Below is a small trained network, with its code and all its weights. Each question gives an input and a target symbol and asks what happens when units are switched off, that is, made to give their printed mean instead of their output.

import numpy as np


def w(rows, s, z=0):
    codes = np.array(rows[::2]) - 128.0
    scale = np.full(codes.shape[1], s)
    scale[-1] = z or s
    return codes * scale


def norm(h):
    return h / np.sqrt((h * h).mean(-1, keepdims=True) + 1e-5)


def f(y):
    return np.maximum(y, 0)


def softmax(a):
    e = np.exp(a - a.max(-1, keepdims=True))
    return e / e.sum(-1, keepdims=True)


def log_softmax(a):
    a = a - a.max(-1, keepdims=True)
    return a - np.log(np.exp(a).sum(-1, keepdims=True))


def net(x, mask):
    ids = ['αγεθλμσφω'.index(c) for c in x.split()]
    T = len(ids)
    res = E[ids] + P[:T]
    u = 0
    for l in range(2):
        q, k, v = (norm(res) @ M[l].T for M in (Q, K, V))
        z = softmax(np.where(np.tri(T) > 0, q @ k.T / 2**0.5, -1e9)) @ v
        res = res + np.where(mask[u], z, O[l][:, -1]) @ O[l][:, :-1]
        u += 1
        y = f(norm(res) @ A[l][:, :-1].T + A[l][:, -1])
        res = res + np.where(mask[u : u + 4], y, B[l][:, -1]) @ B[l][:, :-1]
        u += 4
    return log_softmax(norm(res)[-1] @ U[:, :-1].T + U[:, -1])


Q, K, V, O, A, B = {}, {}, {}, {}, {}, {}
E = w([
[103,234,146,202,103,131],'α',
[74,228,133,169,80,92],'γ',
[79,130,136,116,55,86],'ε',
[84,242,140,185,86,108],'θ',
[74,198,132,152,68,82],'λ',
[63,156,144,92,52,55],'μ',
[254,52,207,126,246,91],'σ',
[91,166,147,162,202,245],'φ',
[201,123,87,108,59,77],'ω',
],0.014)
P = w([
[148,85,123,250,160,104],'0',
[126,131,171,171,172,58],'1',
[102,68,117,179,75,132],'2',
[125,143,143,159,168,65],'3',
[111,80,133,157,86,143],'4',
[122,150,128,138,159,67],'5',
[113,87,136,138,101,151],'6',
[125,160,128,122,150,77],'7',
[120,106,117,120,65,141],'8',
[128,167,122,108,152,97],'9',
[142,134,118,126,82,192],'10',
[133,177,123,87,143,119],'11',
[155,138,97,92,113,211],'12',
[131,168,128,113,128,118],'13',
],0.021)
Q[0] = w([
[100,169,187,141,251,48],'L0H1',
[140,225,181,137,154,1],'L0H1',
],0.0079)
K[0] = w([
[152,183,75,44,97,165],'L0H1',
[205,201,87,4,147,202],'L0H1',
],0.011)
V[0] = w([
[254,100,150,151,134,105],'L0H1',
[109,69,180,148,235,143],'L0H1',
],0.0079)
O[0] = w([
[139,149,44,144,254,60,252],'L0H1',
[84,84,189,108,90,242,181],'L0H1',
],0.0093,0.0033)
A[0] = w([
[204,78,101,194,157,228,254],'L0N1',
[96,1,44,193,45,194,186],'L0N2',
[225,73,127,129,169,122,91],'L0N3',
[220,67,108,107,140,156,107],'L0N4',
],0.0081,0.0061)
B[0] = w([
[117,97,34,139,52,130,255],'L0N1',
[86,45,53,148,167,156,217],'L0N2',
[26,173,186,66,118,164,200],'L0N3',
[69,129,146,6,42,86,180],'L0N4',
],0.011,0.007)
Q[1] = w([
[177,38,149,158,58,254],'L1H1',
[242,151,75,125,133,58],'L1H1',
],0.0094)
K[1] = w([
[6,92,146,254,185,99],'L1H1',
[227,216,132,102,150,72],'L1H1',
],0.0091)
V[1] = w([
[73,51,195,2,194,146],'L1H1',
[80,67,155,122,165,182],'L1H1',
],0.009)
O[1] = w([
[106,228,187,102,169,94,122],'L1H1',
[2,200,37,85,41,82,250],'L1H1',
],0.0088,0.0021)
A[1] = w([
[107,187,134,181,52,189,149],'L1N1',
[76,97,144,82,3,112,250],'L1N2',
[184,154,184,174,68,138,31],'L1N3',
[137,24,130,154,52,204,234],'L1N4',
],0.011,0.0021)
B[1] = w([
[124,52,123,6,95,214,184],'L1N1',
[193,62,102,110,125,202,254],'L1N2',
[37,146,61,162,56,123,147],'L1N3',
[35,143,130,68,202,131,222],'L1N4',
],0.013,0.0097)
U = w([
[157,127,117,142,135,151,4],'α',
[141,122,121,160,115,148,29],'γ',
[164,104,187,179,111,177,153],'ε',
[111,86,2,166,143,144,173],'θ',
[147,118,107,172,90,125,67],'λ',
[168,91,127,161,34,92,133],'μ',
[106,198,154,93,149,108,227],'σ',
[139,89,138,52,81,208,152],'φ',
[234,142,46,164,230,131,219],'ω',
],0.01,0.0034)

Each question gives the input, a string of symbols that net reads in full, and the target symbol t.
The units are the heads (2 rows each of Q, K, V and O) and the neurons (one row each of A and B). Each row of codes is followed by its name. A weight is (code - 128) times the scale printed after its matrix; where a second scale follows, it is the last column's (O, A, B and U).
mask holds one flag per unit, layer by layer, with each layer's heads first. A switched-off unit (its flag False) gives its mean, the last column of its rows in O or B, instead of its output. The means were averaged over made-up inputs and are rounded, as every weight is.
A unit's drop is (log p(t) with every unit on - log p(t) with that unit switched off) / (log p(t) with every unit on - log p(t) with every unit switched off).
The circuit of an input: a set's keep is (log p(t) with only the set's units on - log p(t) with every unit switched off) / (log p(t) with every unit on - log p(t) with every unit switched off). Starting from all 10 units, units are removed one at a time, each time the one whose removal leaves the highest keep (on an exact tie, the one counted first), for as long as the keep stays at least 0.8.
circuit, biggest first: the units of the circuit, biggest drop first
k most important neurons: the k neurons with the biggest drops, biggest first
top k neurons in layer l: the k neurons of layer l with the biggest drops, biggest first
drop of u: that unit's drop, to one decimal
input σ γ φ σ, target φ: top 2 neurons in layer 0 => [L0N3; L0N1]
input γ φ γ σ σ ω θ σ, target ω: circuit, biggest first => [L0H1; L1H1]
input σ ω ω γ θ γ ω μ γ γ μ λ, target μ: 3 most important neurons => [L0N1; L0N2; L1N3]
input σ λ σ α γ ε, target μ: top 2 neurons in layer 1 => [L1N4; L1N1]
input μ θ σ σ α σ σ σ, target σ: circuit, biggest first => [L1H1; L0N3]
input σ φ λ θ, target φ: circuit, biggest first => [L0H1; L1N1]
input σ σ α γ σ α θ ε σ γ, target σ: circuit, biggest first => [L1H1; L0N4]
input μ σ γ ω λ θ θ μ, target μ: 2 most important neurons => [L1N4; L0N1]
input θ γ σ θ θ γ σ θ σ σ σ λ μ ε, target μ: top 2 neurons in layer 0 => [L0N3; L0N2]
input γ σ γ ω γ λ θ μ α α σ α, target σ: top neuron in layer 1 => [L1N2]
input φ σ θ γ ε θ σ λ μ λ, target μ: 3 most important neurons => [L0N3; L0N1; L1N4]
input σ λ σ λ φ λ, target φ: circuit, biggest first => [L0H1; L1N2]
input μ μ θ γ, target μ: 4 most important neurons => [L0N1; L1N4; L0N2; L0N3]
input γ ε θ θ σ μ, target σ: 2 most important neurons => [L0N1; L0N4]
input θ φ λ γ, target φ: circuit, biggest first => [L0H1; L1N1]
input σ λ γ α σ λ, target σ: circuit, biggest first => [L0N4; L1H1]
input σ ε σ φ θ σ σ σ σ θ, target σ: most important neuron => [L0N1]
input α σ γ λ, target σ: circuit, biggest first => [L0N2; L1H1; L0N1]
input ω γ θ σ μ σ θ ε γ μ, target μ: 3 most important neurons => [L1N4; L0N3; L0N1]
input ω θ σ θ μ σ σ σ ω λ, target ω: most important neuron => [L0N3]
input σ λ θ μ σ γ σ γ ω γ γ ε θ ω, target ω: 2 most important neurons => [L0N1; L1N1]
input ω ε ε σ μ λ α γ, target μ: top 2 neurons in layer 0 => [L0N1; L0N3]
input θ ω γ σ μ θ μ θ, target μ: 2 most important neurons => [L0N1; L1N4]
input λ σ γ μ, target σ: 2 most important neurons => [L0N1; L0N2]
input σ ε ε γ σ θ λ μ ω φ, target ω: top 2 neurons in layer 0 => [L0N3; L0N2]
input θ γ γ γ σ σ σ θ σ σ σ ω ω μ, target ω: drop of L0H1 => 0.9
input σ ω γ σ σ θ φ σ ε, target θ: most important neuron => [L0N2]
input ω θ φ θ, target φ: drop of L0H1 => 3.7
